Here is a tiny trained network, its code and every weight. The questions are about switching its units off for an input and a class, where a switched-off unit gives its printed mean instead of its output.

import numpy as np


def w(rows, s, z=0):
    codes = np.array(rows[::2]) - 128.0
    scale = np.full(codes.shape[1], s)
    scale[-1] = z or s
    return codes * scale


def f(y):
    return np.maximum(y, 0)


def log_softmax(a):
    a = a - a.max(-1, keepdims=True)
    return a - np.log(np.exp(a).sum(-1, keepdims=True))


def net(x, mask):
    res = np.array(x, float).reshape(1, 5) / 4 @ E
    y = f(res @ A[0][:, :-1].T + A[0][:, -1])
    res = res + np.where(mask, y, B[0][:, -1]) @ B[0][:, :-1]
    return log_softmax(res[-1] @ U[:, :-1].T + U[:, -1])


A, B = {}, {}
E = w([
[170,58,160,186,97,194,108,126,37],'x0',
[86,216,223,182,113,89,138,96,82],'x1',
[241,125,199,52,179,75,165,40,105],'x2',
[198,201,67,236,102,113,2,81,172],'x3',
[57,84,42,139,197,82,61,93,7],'x4',
],0.01)
A[0] = w([
[167,208,97,148,84,107,72,89,108,86],'n0',
[79,145,85,134,148,143,96,150,114,150],'n1',
[53,96,95,89,193,54,68,67,67,81],'n2',
[199,153,163,104,169,75,127,123,121,5],'n3',
[50,130,158,68,129,135,179,161,107,132],'n4',
[39,226,215,189,123,109,126,103,78,31],'n5',
[141,182,112,167,147,147,74,35,162,73],'n6',
[110,175,112,83,188,30,118,102,194,52],'n7',
[83,176,105,96,105,63,103,203,158,73],'n8',
[190,129,110,149,137,74,100,134,154,37],'n9',
[116,109,155,94,150,132,203,81,97,102],'n10',
[186,100,174,106,135,100,108,98,107,59],'n11',
[184,91,161,161,123,167,131,85,73,69],'n12',
[106,149,115,94,174,64,138,102,192,22],'n13',
[83,99,121,100,190,76,49,100,101,43],'n14',
[184,179,110,71,161,107,133,87,81,4],'n15',
[101,170,167,131,96,99,167,104,86,21],'n16',
[146,140,199,119,95,159,164,134,244,72],'n17',
[200,122,141,99,171,43,128,117,119,47],'n18',
[125,106,153,179,146,203,100,170,94,90],'n19',
[146,8,63,96,133,136,104,138,199,172],'n20',
],0.011,0.0036)
B[0] = w([
[138,57,139,112,196,144,148,193,165,202],'n0',
[74,121,96,164,113,137,177,87,112,186],'n1',
[168,153,138,254,132,255,155,57,127,248],'n2',
[56,108,106,169,85,147,143,125,146,182],'n3',
[101,60,161,150,198,178,61,191,185,219],'n4',
[150,224,42,45,141,95,191,206,82,216],'n5',
[195,23,150,103,183,177,114,168,216,200],'n6',
[133,108,230,112,85,88,56,160,34,203],'n7',
[86,93,174,100,42,80,78,193,99,184],'n8',
[146,103,123,128,182,176,137,228,179,166],'n9',
[125,82,147,135,156,166,151,215,205,208],'n10',
[81,116,95,104,56,86,128,99,137,181],'n11',
[150,103,222,108,56,38,78,200,66,184],'n12',
[155,118,211,85,79,97,74,181,21,180],'n13',
[133,170,178,196,119,137,162,78,61,203],'n14',
[70,139,35,159,47,108,163,179,169,179],'n15',
[194,170,79,74,200,116,181,196,82,170],'n16',
[182,202,165,231,91,209,203,57,104,228],'n17',
[80,109,44,119,88,77,193,170,220,191],'n18',
[105,90,138,104,47,61,40,166,114,171],'n19',
[147,205,64,52,168,67,189,138,33,215],'n20',
],0.0075,0.016)
U = w([
[129,83,230,121,17,23,77,147,71,2],'0',
[198,206,21,44,204,60,238,135,111,137],'1',
[156,170,161,236,106,162,204,48,167,43],'2',
[100,54,149,126,245,140,140,162,251,91],'3',
[3,144,54,168,10,66,149,147,231,203],'4',
[108,129,172,113,127,69,153,74,183,194],'5',
],0.0078,0.0032)

Each question gives the input, the list of numbers given to net, and the class t.
The units are the neurons (one row each of A and B). Each row of codes is followed by its name. A weight is (code - 128) times the scale printed after its matrix; where a second scale follows, it is the last column's (A, B and U).
mask holds one flag per neuron, in row order. A switched-off neuron (its flag False) gives its mean, the last column of its row in B, instead of its output. The means were averaged over made-up inputs and are rounded, as every weight is.
A unit's drop is (log p(t) with every unit on - log p(t) with that unit switched off) / (log p(t) with every unit on - log p(t) with every unit switched off).
The circuit of an input: a set's keep is (log p(t) with only the set's units on - log p(t) with every unit switched off) / (log p(t) with every unit on - log p(t) with every unit switched off). Starting from the 12 units with the biggest drops (on a tie, the unit counted first), units are removed one at a time, each time the one whose removal leaves the highest keep (on an exact tie, the one counted first), for as long as the keep stays at least 0.8.
circuit, biggest first: the units of the circuit, biggest drop first
most important unit: the unit with the biggest drop
top k neurons: the k neurons with the biggest drops, biggest first
drop when u is switched off: that unit's drop, to one decimal
input [-7,-4,4,6,2], class 0: most important unit	n7
input [-1,8,-7,-8,2], class 1: top 2 neurons	(n5; n16)
input [4,0,-2,-4,-5], class 2: top 3 neurons	(n17; n7; n8)
input [-8,3,7,8,-1], class 0: top 4 neurons	(n7; n13; n4; n10)
input [6,4,4,-8,-8], class 2: top 2 neurons	(n17; n6)
input [-1,-7,8,0,-4], class 4: circuit, biggest first	(n3; n18)
input [-6,3,8,-3,-2], class 4: circuit, biggest first	(n15; n3)
input [7,-5,-2,8,3], class 3: top 3 neurons	(n6; n0; n7)
input [-5,-7,8,2,2], class 4: top 2 neurons	(n18; n15)
input [7,-6,-6,-4,4], class 0: top 2 neurons	(n19; n5)
input [-1,7,-7,-6,2], class 1: top 2 neurons	(n5; n16)
input [-4,5,5,0,-5], class 1: top 2 neurons	(n2; n16)
input [5,5,6,6,-1], class 3: top 2 neurons	(n6; n0)
input [7,-6,-7,-7,4], class 0: circuit, biggest first	(n19)
input [-7,0,6,0,-5], class 0: top 2 neurons	(n7; n13)
input [0,0,7,7,8], class 2: top 3 neurons	(n2; n14; n4)
input [-4,2,-2,6,8], class 2: top 2 neurons	(n2; n14)
input [4,-5,-7,8,-8], class 2: top 3 neurons	(n17; n4; n10)
input [-6,5,7,-4,-6], class 4: top 4 neurons	(n18; n3; n15; n2)
input [8,-3,6,4,-5], class 0: circuit, biggest first	(n12)
input [0,2,-1,5,3], class 3: drop when n6 is switched off	0.2
input [-6,-3,5,-7,-7], class 2: drop when n12 is switched off	0.2
input [3,6,3,-3,3], class 1: drop when n16 is switched off	0.1
input [-3,8,-7,5,-1], class 1: drop when n5 is switched off	0.8
